Below is a small trained network, with its code and all its weights. Each question gives an input and a class and asks what happens when units are switched off, that is, made to give their printed mean instead of their output.

import numpy as np


def w(rows, s, z=0):
    codes = np.array(rows[::2]) - 128.0
    scale = np.full(codes.shape[1], s)
    scale[-1] = z or s
    return codes * scale


def norm(h):
    return h / np.sqrt((h * h).mean(-1, keepdims=True) + 1e-5)


def f(y):
    return np.maximum(y, 0)


def log_softmax(a):
    a = a - a.max(-1, keepdims=True)
    return a - np.log(np.exp(a).sum(-1, keepdims=True))


def net(x, mask):
    res = np.array(x, float).reshape(1, 2) / 4 @ E
    u = 0
    for l in range(4):
        y = f(norm(res) @ A[l][:, :-1].T + A[l][:, -1])
        res = res + np.where(mask[u : u + 3], y, B[l][:, -1]) @ B[l][:, :-1]
        u += 3
    return log_softmax(norm(res)[-1] @ U[:, :-1].T + U[:, -1])


A, B = {}, {}
E = w([
[157,180,194,82,1,130,77,111,221,77,181,79],'x0',
[227,171,133,130,143,171,122,125,141,135,173,105],'x1',
],0.0098)
A[0] = w([
[255,117,141,153,155,196,135,113,92,150,154,69,187],'L0N0',
[199,170,91,157,149,142,93,50,160,122,165,137,213],'L0N1',
[110,106,97,135,191,109,163,165,96,97,135,207,4],'L0N2',
],0.0086,0.0028)
B[0] = w([
[129,216,51,165,164,161,239,191,64,250,145,202,254],'L0N0',
[149,47,174,154,97,71,82,121,70,75,84,33,226],'L0N1',
[212,126,202,59,69,173,68,96,73,206,109,86,228],'L0N2',
],0.011,0.008)
A[1] = w([
[75,122,127,135,118,124,104,142,149,7,133,125,119],'L1N0',
[114,111,148,89,131,89,97,138,225,34,127,102,82],'L1N1',
[177,169,113,176,42,113,138,178,145,139,177,105,3],'L1N2',
],0.012,0.0054)
B[1] = w([
[167,147,57,212,188,165,74,112,204,77,49,157,222],'L1N0',
[117,185,90,216,199,2,168,169,158,190,95,186,254],'L1N1',
[122,66,183,55,50,136,46,75,96,69,104,86,237],'L1N2',
],0.013,0.0084)
A[2] = w([
[31,26,186,77,32,159,108,43,83,82,2,176,149],'L2N0',
[112,175,212,128,55,112,7,92,170,8,186,121,2],'L2N1',
[53,184,33,129,207,235,195,167,154,243,246,195,25],'L2N2',
],0.0075,0.0049)
B[2] = w([
[162,103,107,124,66,161,120,129,63,121,180,76,247],'L2N0',
[135,95,87,137,48,141,157,188,9,125,162,119,162],'L2N1',
[123,145,81,82,174,159,166,175,156,82,174,199,162],'L2N2',
],0.014,0.012)
A[3] = w([
[151,99,118,169,119,106,166,35,128,175,146,50,255],'L3N0',
[104,83,89,147,172,65,152,110,220,43,72,123,57],'L3N1',
[145,64,131,82,1,120,111,90,18,96,134,37,63],'L3N2',
],0.0098,0.0033)
B[3] = w([
[56,116,164,173,55,122,59,96,249,91,152,187,164],'L3N0',
[60,176,127,86,168,86,131,93,131,17,93,184,169],'L3N1',
[85,47,206,27,135,142,114,52,201,127,174,34,251],'L3N2',
],0.014,0.023)
U = w([
[69,40,216,9,74,186,50,19,208,95,255,42,252],'0',
[49,206,124,228,157,31,43,60,218,15,64,172,31],'1',
[189,197,75,90,198,254,196,194,40,200,241,167,81],'2',
],0.0099,0.0043)

Each question gives the input, the list of numbers given to net, and the class t.
The units are the neurons (one row each of A and B). Each row of codes is followed by its name. A weight is (code - 128) times the scale printed after its matrix; where a second scale follows, it is the last column's (A, B and U).
mask holds one flag per neuron, layer by layer. A switched-off neuron (its flag False) gives its mean, the last column of its row in B, instead of its output. The means were averaged over made-up inputs and are rounded, as every weight is.
A unit's drop is (log p(t) with every unit on - log p(t) with that unit switched off) / (log p(t) with every unit on - log p(t) with every unit switched off).
The circuit of an input: a set's keep is (log p(t) with only the set's units on - log p(t) with every unit switched off) / (log p(t) with every unit on - log p(t) with every unit switched off). Starting from all 12 units, units are removed one at a time, each time the one whose removal leaves the highest keep (on an exact tie, the one counted first), for as long as the keep stays at least 0.8.
units of the circuit, in order: the units of the circuit, biggest drop first
top k neurons: the k neurons with the biggest drops, biggest first
top k neurons in layer l: the k neurons of layer l with the biggest drops, biggest first
drop when u is switched off: that unit's drop, to one decimal
input [-8,3], class 2: top neuron => L1N2
input [-1,1], class 2: units of the circuit, in order => L0N0, L3N2
input [-4,1], class 2: units of the circuit, in order => L1N2, L3N2
input [8,-5], class 1: top 2 neurons => L0N0, L1N1
input [1,-6], class 1: top 2 neurons => L0N2, L0N0
input [8,-4], class 1: top 2 neurons => L0N0, L1N1
input [-7,3], class 2: top 2 neurons => L1N2, L3N2
input [5,-2], class 1: top 3 neurons => L0N0, L0N2, L1N1
input [1,0], class 1: top 2 neurons => L0N0, L0N2
input [1,-8], class 1: top 2 neurons in layer 0 => L0N2, L0N0
input [8,-3], class 1: top 3 neurons => L0N0, L1N1, L0N2
input [-2,3], class 2: drop when L0N0 is switched off => 1.0
input [-4,5], class 2: drop when L0N0 is switched off => 1.0
input [-2,6], class 2: units of the circuit, in order => L0N0
input [-5,3], class 2: drop when L3N2 is switched off => 0.1
input [5,-7], class 1: drop when L0N0 is switched off => 1.5
